After every row comes roughly how far along a hidden order it lies, from 0 to 15.
(in the rows, 128 means zero)
[137 178 104 133 146 117 124 153 123 136 145 130 115 113 203 111 138 178
 144  70 111 161 123 109 139 142 121 120 221 148 160 120 136 110 144 151
 126 131 133 133  97 136 242 120 191 120 124 137 134 106 129  84 122 121
 113 144 150  92 104 119 213  94 115 122 137 135  80 115 165 165 118 189
 180 135 137 108 125 121 107  92  58 155 164 137 169 121 108 148 161 180
 132 108 162 115  62  94 208 173 142 133 123 128 104 108  87 113 133 112
 172 217 142 140 137  92 176 120 124 135 118 117  40 111 127 143 123 107
 117 137 124 117 130  66 217 147 148 125 111 113 128 104 112 123 144 159
 126  97 130 144 113 211 126 196 123 127 126 138  77 107 125 113 128 146
 135 145 109 130 108 138 129 134  73  79 132 140 138 114 155 132 149 141
 174 221  81 122 121 124 209  97 229 123 149 240 143 136 144 141 125 112
 112  88 114 147 148 126 158 121 161  94  81 149 106 157 179 126 130 124
 141 107 113 144 127 142 131 130  59  61 116  98 180 128  99 112 135 124
  92 136 133 142 136  88  79  17 154 134 125  89 120 119 128 139 188  96
 115 135 149  68  94 157  77 151 125  98  76 144 115 150 177  75 180 134
 120 106  19 105  93 114 139 187 183 142 121 124 137 125  73 159 109 120
 104  55 153 147 154 121 125  72 127 142 144 165  93 194 127 116 136 129
 160  96 194 117 101  97 141  79 206 141  45 109 113 172 110 128 129 155
 173 140 134 137 123 124 143 117 121  88 171 133 122 131 215 121 159 135
 129 152 102 127 128 108 134 139  71 173 128 111 110 129 183 113 110  16
 107  87 195 166]	15
[102 182 113 135 132 137  68 116 154 124 130 113 138 131 147 127 143 174
 160 125 133 136 119 123 148  89 122  85 144 123 133 118 125  58 138  99
 114 105 115 161 128 127 255 131 143 129 134 122 121 127 147 132 111 114
 130 142 127 100 124 122 128  95 134 138 112 191 119 131 127 147 123 208
 142 130 132 113 124 126 110 126 171 119 166 116 157 136 124 205 101 131
 137 129 165 101 140 112 149 154 139  87 160 144 103 116 118 174 121 124
 174 208 134 124 122 105 129 134 128 132 134 115  76 136 128 122 121 111
 133 188  87 116 131 126 161 129 165 134 124 166 109 132 119 138 122 131
 135  72 129 147 143 164 127  98 122 126 121 123 147  91 128 139 125 106
 110 136 123 138 198 133 105 142  95 158 124 139 145 140 149 128 150 125
 120 183  95 125 197 131 132 152 181 161 129 129 121 124 132 136 101 156
 109 104 102 137 123 128 134 127 158  64  93 138 151 122  91 130 148 116
 130  94 133 121 145 121 171 123   4 107 121 138  74 171 116 123 129 116
 124 168 121 133  76 108 135 105 134 133 115 126 107 110 125 123 114  86
 109 110 147  93 126 159  93 124 126 143  65 135 105 191  69 238 132 129
 120  96  25 116 113 132 135 107 165 111 142 128 106 119 117 152 106 137
 123  99 127 129 178 148 114  75 140 127 139 128 100 184 127 135 117 122
  67 117 120 122 120 112 119 113 161 126 132 106 114 162 139 152 128 150
 151 147 125 126 126 142 127 110 125  99 154  75 115 136 153 131 123 131
 127 154 115 119 115 141 124 120 116 157 129 140 113  88 128 126 173  54
 116 111 145 151]	10
[153  60 155 119 105 120 181 150  93 131 121 116  97 130  83 126 126 130
  94 133 120 160 124 111 117 132 131 171  98 140 128 135 124 152 114 128
 126 143 151  63 127 136   1 136 106 138 119 157 135 137 111 114 157 123
 125 121 136 130 123 126 148 145 114 111 133  84 128 127 116 114 143  33
 109 113 132 155  99 126 143 132  50 167 101 135  88 124 108  33 136 129
 116 125  88 166 136 113 106  99 111 185 137 104 191 154 108 103 131 132
  87  55 135 138 137 135 117 121 120 112 129 154 196 139 121 124 123 154
 137  78 166 106 123 178  95 134  93 128 121 112 149 100 147 111 145 124
 112 187 119 103 115 102 125 151 121 126 142 139 148 148 124 131 131  80
 141 107 139 119  44 126 145 114 182 143 133 117 106 134 106 133 118 131
 115  54 164 132 115 134  73 101 109  90 138 138 135 128 104 120 177  95
 134 158 147 120 127 129 115 141 112 201 186  99 116 120 138 131 104 109
 107 179 117 130 114 134  90 127 239 156 130 125 222 104 126 138 122 135
 134 112 132 114 127 146 138 179 118 119 164 109 132 144 119 130 139 183
 147 136 113 135 134 105 181 128 126 131 206 119 144  94 226   1 114 129
 142 169 197 140 141 132 126  83  89 167 115 112  98 135 122 110 151 119
 139 120 111 135  44 118 130 164 113 129 113 120 171 143 126 134 164 134
 205 119 126 123 164 117 128 122  62 135 122 175 136  82 110  99 142 100
  92 102 126 120 129 127 116 126 117 162  69  97 137 126  82 137  97 125
 127 109 162 132 147 117 153 122 170  81 125 125 128 185 119 129  86 204
 144 147 132 113]	0
[ 79 141 124 142 159 143 113  99 140 125 135 107 128 131 148 143 147 153
 123 159 141  69 123 156 145 110 131 102  57 111 107 126 113  78 144 151
 146 130 115 129 128 114 208 128 124 130 145 111 123 120 141 134 127 120
 156 133 117 150 151 129 104 113 151 137 150 186 141 139 121 133 140 191
 113 131 129 156 136 132 123 173  90 113 119 112 158 134 141 218 116 110
 120 144 148 113 169 134 149 122 136 110 138 139  92 119 141 132 131 129
 184 168 112 125 128 144 124 126 146 111 126 141 107 140 127 117 145 118
 122 143  99 135 130  75 122 112 139 143 135 169 121 130  89 176 132 118
 144  95 122 108 128 124 129  70 131 124 129 124 104 179 127 135 129 179
 122 167 128 134 219 133 118 140 155 176 120 130 142 127 116 121 149 120
 135 164 135 133 189 136 109 174  90 160 124  53 112 124 132 141  90 154
 136 105 132 121 135 130 131 109 167 139 107 127 130  88 144 121 131  77
 111 136 137 101 121 129 164 129   1 141 124 118  86 225 119 116 155 118
 128 140 101 107 142 130 155 131 122 125 123 125 115 114 135 120  87 105
 113 111 120 157 134 163 124 114 112 136  72 128 126 141 170   1 143 142
 123 113 124 125 131 149 125 156 137  89 130 130 136 128 156 153 131 132
 128 163 120 116 175 131 141 129 144 124 144 116 136 255 136 107 123 123
 192 159  95 152  95 120 154 152 194 119 140 117 127 111 183 139 128 138
 189 141 116 139 129 125 131 121 145  95 144 133 139 131  80 117  96 134
 126 122 124 117 121 143 115 143 107 163 121 136 128  75 112 135 203 167
 145 139  60 167]	12
[209 127 146 124 134 107 195 179 108 139 125 131 102 120 104 111 120 136
 117  85 133 165 130 109 115 156 127 168 129 150 131 138 137 173 124 125
 132 146 161  87 111 139  14 128 140 130 118 160 138 123 111 106 155 135
 111 121 143 128 109 128 195 133 109 106 132  88 109 123 144 130 130  36
 130 131 134 144 117 129 140  96  39 195 117 142 103 120 111  70 146 154
 129 109  93 156  86 108 138 122 125 156 124 110 156 137 111  79 131 125
  41 105 117 137 133 122 141 119 119 117 128 128 139 123 125 136 119 134
 122  72 180 116 124 153 133 146  97 126 121  94 144  95 153 121 126 141
 109 178 135 141  95 162 127 197 114 131 138 139 134 105 125 117 126  76
 148 104 120 115   1 123 153 114 138  88 135 121 114 131 125 138 116 137
 127 101 121 128  90 129  97  92 132  97 126 145 142 135 122 128 171 100
 130 146 135 126 124 129 126 139 114 169 146 119 109 121 131 134 112 145
 128 132 122 152 113 136  88 126 218 118 132 134 194  71 123 120 128 106
 117 125 147 142 153 124 113  67 123 121 152  95 134 141 119 142 186 154
 137 136 116 108 111 114 140 142 133 108 195 120 134 109 220   1 122 140
 137 172 167 130 129 105 137 126 132 164 108 115 106 128 105 145 141 117
 126  88 139 141  73 115 127 128 110 137 120 126 142  85 127 130 144 133
 116 112 147  99 141 120 129 100 110 141  53 154 130 114 112  84 140 111
 126 112 132 129 125 129 123 127 124 143 104 140 133 121 157 131 142 131
 128 123 140 129 146 103 144 131 132  92 122 136 134 198 140 125  71 120
 128 131 195 119]	5
[131  68 144 125 108 132 188 129  89 124 118 113  87 136  86 138 125 131
  86 164 117 117 124 109 115 121 135 172  65 139 119 131 116 129 118 123
 135 155 143  67 137 129   1 134 104 136 129 145 135 131 113 127 167 129
 145 121 128 158 134 123 138 146 112 112 160 110 145 138 107 102 157  27
  94 112 129 180 101 135 151 156   1 153  94 130 106 130 120  19 140 115
 109 143  86 166 160 100  99  93 110 178 117 106 183 155 115  93 132 138
 110  39 138 140 138 129  96 117 127 112 136 165 198 136 122 120 136 141
 135  68 172 117 126 160  86 130  88 131 123 144 148 115 123 123 137 123
 117 166 112  90 106  69 125 113 133 125 144 139 144 173 125 135 130 104
 141 116 156 117  54 130 142 102 215 171 126 116 110 132  99 129 126 127
 119  30 165 135 136 136  37 127  55  97 144 123 121 125 100 124 159  93
 145 163 152 109 129 128 108 130  86 224 186  93 106 104 150 126 106  99
  94 213 119 112 112 139 100 131 190 182 132 134 209 140 126 133 140 141
 141 102 111  96 112 153 148 195 120 121 159 113 136 139 127 125 111 174
 143 132 104 155 150  83 255 116 116 136 178 116 150  81 255  66 117 126
 143 163 237 155 147 136 115 101  85 146 120 125 122 137 138 100 163 120
 146 137 102 126  74 117 131 178 124 128 105 120 174 183 133 119 161 137
 255 135 115 136 166 116 128 149 101 129 141 172 129  71 155  96 140  97
 113 100 119 127 130 121 119 137 125 184  69 146 143 128  23 129  75 126
 128  92 159 134 148 133 148 130 165  84 126 112 135 175  81 137 139 243
 159 147  90 115]	0
[ 58 173 112 144 148 150  98  88 143 120 135 109 129 134 165 141 152 161
 132 156 128  55 122 151 149  88 127  85  85 112 104 124 115  60 148 137
 130 123  97 129 133 117 222 128 130 127 148 105 119 122 149 128 120 111
 152 143 114 154 148 122  90 110 147 141 158 197 139 143 127 139 133 243
 121 132 127 136 136 130 117 161 120  94 144 108 170 133 144 202 117 109
 118 146 145  95 158 129 149 137 138 107 137 143  71 114 138 149 128 127
 188 200 127 121 126 129 118 129 151 120 131 133 114 140 131 119 143 110
 125 166  81 122 135  96 130 110 170 136 131 172 116 140  89 177 128 117
 150  75 118 107 139 128 129  69 135 125 125 123 100 156 127 136 128 182
 114 166 126 134 251 136 108 139 129 176 121 134 148 124 133 123 154 122
 141 170 126 130 218 134 162 182 110 167 125  87 110 122 136 144  79 155
 129  87 124 131 133 128 136 111 151 120  91 132 148  97 151 121 138  70
 116 128 137  97 140 130 177 132   1 141 123 119  76 231 117 118 153 127
 119 156 100 117 107 119 158 103 137 132 110 122 115 110 135 118  82  94
 103 115 127 148 141 162 110 112 121 136  47 132 122 167 115 255 150 127
 120  95  93 140 131 148 131 163 162  84 141 138 148 124 152 132 128 134
 121 159 126 119 187 138 137 108 150 120 134 110 124 229 136 104 106 122
 159 153 103 159  85 119 158 138 217 117 124 107 122 135 204 158 122 149
 183 155 117 140 131 134 128 127 143  85 150 147 132 132  78 117  92 134
 126 128 123 113 122 155 110 137  93 180 117 129 122  69 110 133 211 154
 132 135  48 172]	13
[ 87 139 126 143 182 132 124 104 139 130 135 120 132 127 154 135 142 157
 132 149 129  66 120 159 143 116 128 110  72 122 113 119 118  80 147 157
 163 132 116 138 127 112 204 120 127 123 141  95 127 124 143 131 132 125
 163 125 117 149 146 128 119 116 149 135 157 191 133 135 126 137 141 186
 120 134 131 162 149 137 127 173 107 145 115 115 167 136 143 236 137 123
 126 145 147  99 158 125 167 116 140 112 121 143  44 108 139 123 135 124
 174 170 106 130 127 141 127 121 156 107 124 128  95 126 130 115 142 110
 112 139 129 153 132 118 141 120 128 139 135 151 121 134  83 187 127 129
 147 100 128 124 114 151 131  91 132 123 129 125  97 165 127 128 126 170
 125 160 121 139 167 134 121 139 142 146 122 132 143 117 124 119 148 122
 143 181 125 130 181 136 126 178  88 164 116  58 113 128 142 142  87 151
 136 104 130 114 136 130 129 108 174  99  97 141 137  77 154 122 135  93
 110 138 130 109 115 122 173 131   1 138 122 116  85 203 117 104 167 110
 123 137  95 118 159 127 153 115 126 124 114 128 118 112 136 123 111  86
 110 112 118 147 129 138 115 119 110 122  81 130 127 144 148 255 153 147
 120 127 133 151 123 145 129 161 162  94 128 130 159 128 154 167 123 130
 116 180 128 119 182 126 147 147 152 128 145 108 133 207 140 103 124 121
 217 155  90 150  89 127 151 137 207 120 124 115 125 131 183 137 125 144
 202 143 119 146 128 116 133 119 145  88 150 181 133 126  96 115 128 136
 127 125 120 122 124 140 111 145  88 166 118 136 135  83 113 140 186 142
 140 127  74 172]	13
[137 130 131 129 204 110 189 136 115 135 135 138 124 114 199 126 129 155
 120 133  86 115 126 132 126 147 128 152 115 144 155 116 127 132 139 176
 161 156 139 112 109 114  94 105 152 115 123 124 141 115 122 107 162 134
 147 119 129 145 127 127 191 124 124 111 160 159 107 125 146 138 140 136
 143 127 135 170 145 143 128 127   1 215 113 129 154 128 125 170 196 153
 126 126 117 121 113  94 192 120 139 143  93 127  58 107 113  74 143 120
 162 160 123 147 141 119 137 111 144 114 121 133  91  97 128 129 132 107
 103  64 187 161 131  13 178 141  93 138 118 108 135 119  80 170 142 148
 129 109 136 126  85 154 127 168 127 124 135 141  75 144 126 110 125 139
 141 141 119 134  56 136 140 130 147  96 129 129 137 106 131 121 140 132
 186 181 115 127 119 134 133 144  85 138 141 125 119 136 141 142 129 100
 139 124 135 117 152 129 134 111 165 134 121 139  98  94 204 125 131 130
 107 176 103 123 103 146 141 133   1 117 121 107 158 144 114  99 174  95
 110 102 106 122 211 123 135  99 137 123 130 102 121 117 135 129 147 120
 125 118 110 128 109 119 106 134 104  93  95 130 130  88 236 111 154 153
 127 140 174 146 104 122 132 196 157 132 111 124 173 137 126 163 126 124
 111 126 140 132 133 108 153 148 142 141 132 117 125 149 139  99 140 127
 255 123 137 147 114 127 142 104 207 132  39 137 119 137 131 102 127 130
 191 123 125 150 124 107 146 134 132 118 162 241 142 122 145 122 151 133
 128 118 123 132 142 120 129 158  89 143 127 102 144 138 142 141 140 121
 152 117 140 170]	13
[121 162 110 132 112 131  65 127 142 129 134 115 133 126 155 125 138 171
 146 110 117 159 119 118 143  97 123  90 194 137 148 118 127  82 140 104
 106 105 121 134 117 137 255 125 154 128 127 123 124 124 140 114 117 112
 114 144 134 103 113 122 139  98 123 128 104 148 106 124 143 153 119 197
 152 127 137 109 117 121 108  99 119 132 169 123 151 128 111 185 106 148
 135 115 160 105 113 104 148 156 136 108 152 137 132 111 108 153 123 122
 175 200 146 132 128  95 138 132 117 131 130 121  71 123 127 130 117 117
 137 162  96 106 129 132 178 133 160 129 112 144 117 127 120 128 133 137
 130  90 128 149 137 164 125 148 120 127 122 128 131  77 127 128 128 119
 118 131 119 134 182 133 105 137  81 130 128 138 140 133 151 129 150 133
 141 186  88 123 165 127 148 123 214 141 139 185 126 129 135 133 111 133
 106  96 106 148 129 126 152 130 159  77  88 133 135 141 115 131 139 122
 133 117 130 140 149 127 152 125  50  91 117 130 138 134 112 124 125 119
 119 160 131 144  82  98 110  93 143 133 125 105 108 119 123 129 145  92
 113 123 149  77 116 162  84 134 133 133  65 138 109 180  97 151 141 123
 120 104   5 107 109 126 135 106 169 131 136 122 104 124  94 141 112 133
 116  73 130 136 158 139 113  70 130 129 133 139  91 165 124 134 122 125
  90  97 150 115 124 109 119 109 163 134  98 111 121 166 114 146 129 155
 139 141 133 126 124 138 133 107 116 113 149  65 111 138 199 131 131 132
 127 149 109 124 120 129 134 125 121 167 133 129 108 100 151 122 146  29
 114 107 166 151]	10
[130 137 117 133 154 123 139 141 119 136 135 129 120 118 168 128 131 163
 124 122  97 128 126 119 130 132 126 125 144 142 153 122 128 120 136 144
 139 141 133 119 113 129 131 116 150 120 127 122 134 116 127 104 141 125
 138 132 136 136 123 123 163 118 116 120 142 145 100 125 146 144 132 136
 153 125 133 147 128 134 121 127  34 158 136 132 153 127 124 150 164 151
 125 124 145 121  93  94 172 137 135 137 115 125 119 115 102 110 133 125
 178 154 135 140 136 110 140 121 131 128 123 130  85 106 128 132 128 113
 119  88 139 133 130  74 169 139 122 130 113 123 130 116 100 137 149 142
 129 111 127 125 111 151 128 166 129 126 130 136  98 123 126 119 128 141
 135 135 124 133  99 135 132 123 130 114 130 133 134 118 135 126 141 134
 175 169 111 125 144 128 153 120 153 142 140 183 125 134 137 137 131 108
 125 117 130 133 141 127 137 118 143 125 109 127 112 130 170 125 134 126
 112 151 118 134 123 142 143 131  81 111 123 112 169 161 110 112 148 113
 115 126 118 129 149 100 117 100 144 129 129 100 119 121 131 132 148 117
 120 129 125 101 116 135  96 136 120 113  89 136 127 128 195 106 157 135
 124 118 106 132 110 127 134 160 149 138 123 126 146 131 106 137 123 123
 111  96 135 133 135 119 132 122 136 139 129 142 126 193 133 111 134 129
 194 113 154 135 113 110 138 108 188 134  52 121 124 139 127 115 129 134
 158 126 128 135 124 118 138 127 125 119 137 185 130 131 154 122 141 133
 129 131 118 131 133 121 135 144 104 152 129 113 125 119 143 131 135  84
 133 116 148 154]	11
